Here is a tiny trained network, its code and every weight. The questions are about switching its units off for an input and a class, where a switched-off unit gives its printed mean instead of its output.

import numpy as np


def w(rows, s, z=0):
    codes = np.array(rows[::2]) - 128.0
    scale = np.full(codes.shape[1], s)
    scale[-1] = z or s
    return codes * scale


def norm(h):
    return h / np.sqrt((h * h).mean(-1, keepdims=True) + 1e-5)


def f(y):
    return y / 2 * (1 + np.tanh(0.7978845608 * (y + 0.044715 * y**3)))


def log_softmax(a):
    a = a - a.max(-1, keepdims=True)
    return a - np.log(np.exp(a).sum(-1, keepdims=True))


def net(x, mask):
    res = np.array(x, float).reshape(1, 6) / 4 @ E
    u = 0
    for l in range(4):
        y = f(norm(res) @ A[l][:, :-1].T + A[l][:, -1])
        res = res + np.where(mask[u : u + 8], y, B[l][:, -1]) @ B[l][:, :-1]
        u += 8
    return log_softmax(norm(res)[-1] @ U[:, :-1].T + U[:, -1])


A, B = {}, {}
E = w([
[110,162,229,205,34,161,180],'x0',
[116,180,75,187,111,169,89],'x1',
[111,122,175,110,124,177,39],'x2',
[129,101,180,200,156,173,196],'x3',
[253,141,150,154,123,47,138],'x4',
[187,233,150,151,157,165,132],'x5',
],0.0039)
A[0] = w([
[108,200,57,43,166,134,43,2],'0.n0',
[94,164,124,149,202,160,175,71],'0.n1',
[234,167,70,219,134,37,158,94],'0.n2',
[173,93,204,238,200,220,149,40],'0.n3',
[212,142,54,183,78,170,193,87],'0.n4',
[162,250,254,196,144,68,142,50],'0.n5',
[16,108,85,105,183,122,146,116],'0.n6',
[74,95,115,40,133,82,98,94],'0.n7',
],0.0041,0.0024)
B[0] = w([
[171,118,192,175,178,217,77,173],'0.n0',
[100,127,175,127,120,124,54,126],'0.n1',
[10,219,163,47,143,148,191,251],'0.n2',
[122,97,107,252,153,170,164,182],'0.n3',
[87,157,78,197,224,85,111,169],'0.n4',
[103,8,139,66,191,150,169,228],'0.n5',
[81,54,111,4,38,146,151,187],'0.n6',
[82,127,90,226,190,151,195,194],'0.n7',
],0.0041,0.0019)
A[1] = w([
[70,97,150,162,83,142,86,172],'1.n0',
[81,57,138,73,199,66,114,106],'1.n1',
[121,147,138,159,2,112,108,99],'1.n2',
[151,174,126,113,194,146,27,3],'1.n3',
[195,105,207,151,56,139,163,60],'1.n4',
[99,169,131,121,230,115,158,114],'1.n5',
[116,56,120,123,104,107,154,129],'1.n6',
[95,141,188,148,166,87,87,113],'1.n7',
],0.0061,0.0017)
B[1] = w([
[146,164,103,137,127,36,167,203],'1.n0',
[105,115,49,160,199,109,205,251],'1.n1',
[78,132,159,98,104,93,29,166],'1.n2',
[182,201,57,110,128,223,106,181],'1.n3',
[140,122,177,120,254,122,125,172],'1.n4',
[139,152,147,144,103,91,99,213],'1.n5',
[130,127,144,93,222,189,65,187],'1.n6',
[136,135,127,68,100,108,121,133],'1.n7',
],0.005,0.0025)
A[2] = w([
[20,199,154,83,56,131,129,128],'2.n0',
[136,120,210,119,178,4,149,239],'2.n1',
[208,67,76,162,167,135,163,101],'2.n2',
[29,166,136,247,85,196,162,224],'2.n3',
[222,200,77,114,81,13,155,92],'2.n4',
[138,195,188,217,79,169,95,130],'2.n5',
[201,174,88,101,122,223,35,4],'2.n6',
[159,121,26,102,51,2,39,90],'2.n7',
],0.0057,0.0021)
B[2] = w([
[150,101,124,114,44,122,121,183],'2.n0',
[104,195,136,157,83,147,130,251],'2.n1',
[96,102,154,87,120,123,102,172],'2.n2',
[254,42,87,125,172,113,68,252],'2.n3',
[99,191,89,177,78,74,195,184],'2.n4',
[118,78,102,104,201,106,143,188],'2.n5',
[71,189,99,138,121,208,111,177],'2.n6',
[100,132,199,179,142,135,102,188],'2.n7',
],0.0078,0.0039)
A[3] = w([
[196,103,84,170,34,105,88,135],'3.n0',
[3,87,71,82,136,134,221,134],'3.n1',
[136,158,248,144,158,170,213,15],'3.n2',
[131,204,135,131,139,177,74,253],'3.n3',
[17,54,100,110,229,106,101,55],'3.n4',
[179,161,219,116,100,168,200,57],'3.n5',
[150,78,10,127,75,103,115,81],'3.n6',
[54,37,110,55,64,118,132,248],'3.n7',
],0.0052,0.0017)
B[3] = w([
[175,100,85,91,100,150,192,177],'3.n0',
[117,173,144,88,208,53,60,242],'3.n1',
[47,64,202,105,64,254,168,165],'3.n2',
[36,27,79,167,129,198,101,216],'3.n3',
[116,182,194,19,234,45,201,252],'3.n4',
[110,67,144,101,137,173,220,143],'3.n5',
[124,192,217,76,35,106,228,192],'3.n6',
[147,143,125,24,145,162,69,246],'3.n7',
],0.0051,0.0026)
U = w([
[214,142,73,162,79,76,169,4],'0',
[83,197,38,150,169,243,62,155],'1',
[89,107,244,156,135,203,199,126],'2',
[92,247,102,182,119,71,190,169],'3',
[71,157,184,177,62,94,48,49],'4',
[86,151,125,20,237,71,122,167],'5',
[161,65,110,50,56,150,73,135],'6',
[218,62,120,190,228,147,123,189],'7',
],0.013,0.0035)

Each question gives the input, the list of numbers given to net, and the class t.
The units are the neurons (one row each of A and B). Each row of codes is followed by its name. A weight is (code - 128) times the scale printed after its matrix; where a second scale follows, it is the last column's (A, B and U).
mask holds one flag per neuron, layer by layer. A switched-off neuron (its flag False) gives its mean, the last column of its row in B, instead of its output. The means were averaged over made-up inputs and are rounded, as every weight is.
A unit's drop is (log p(t) with every unit on - log p(t) with that unit switched off) / (log p(t) with every unit on - log p(t) with every unit switched off).
The circuit of an input: a set's keep is (log p(t) with only the set's units on - log p(t) with every unit switched off) / (log p(t) with every unit on - log p(t) with every unit switched off). Starting from the 12 units with the biggest drops (on a tie, the unit counted first), units are removed one at a time, each time the one whose removal leaves the highest keep (on an exact tie, the one counted first), for as long as the keep stays at least 0.8.
circuit, biggest first: the units of the circuit, biggest drop first
most important unit: the unit with the biggest drop
k most important neurons of layer l: the k neurons of layer l with the biggest drops, biggest first
drop of u: that unit's drop, to one decimal
input [3,-3,2,0,3,-4], class 2: most important unit -> 2.n1
input [6,-4,8,-8,6,5], class 2: circuit, biggest first -> (0.n5; 2.n3; 3.n5)
input [2,-4,2,-5,2,8], class 1: circuit, biggest first -> (2.n6; 3.n3)
input [6,-8,8,-7,-4,5], class 6: 2 most important neurons of layer 2 -> (2.n0; 2.n7)
input [6,8,-8,0,-2,6], class 0: circuit, biggest first -> (1.n6; 2.n3)
input [4,-1,1,8,-6,-8], class 6: circuit, biggest first -> (2.n3; 0.n6; 3.n7)
input [-1,-7,-1,2,4,-1], class 2: circuit, biggest first -> (2.n1; 3.n2)
input [-1,-4,-5,5,6,-1], class 3: 2 most important neurons of layer 2 -> (2.n4; 2.n7)
input [5,1,-3,0,6,6], class 2: circuit, biggest first -> (0.n5; 3.n2)
input [-7,8,0,5,6,-6], class 5: circuit, biggest first -> (2.n2; 3.n4)
input [-1,2,-2,2,7,-8], class 3: 3 most important neurons of layer 0 -> (0.n5; 0.n6; 0.n2)
input [2,-3,0,-1,1,3], class 2: 2 most important neurons of layer 2 -> (2.n1; 2.n5)
input [0,-8,-7,3,-3,3], class 2: 2 most important neurons of layer 2 -> (2.n1; 2.n5)
input [-2,3,8,-1,-5,-8], class 5: circuit, biggest first -> (3.n4)
input [5,7,8,8,4,6], class 7: drop of 2.n3 -> 0.2
input [8,0,-3,-3,-3,-1], class 6: drop of 2.n0 -> 0.2
input [2,-6,-3,-3,-7,8], class 6: drop of 2.n0 -> 0.1
input [4,2,-1,3,6,-3], class 2: 2 most important neurons of layer 0 -> (0.n5; 0.n7)
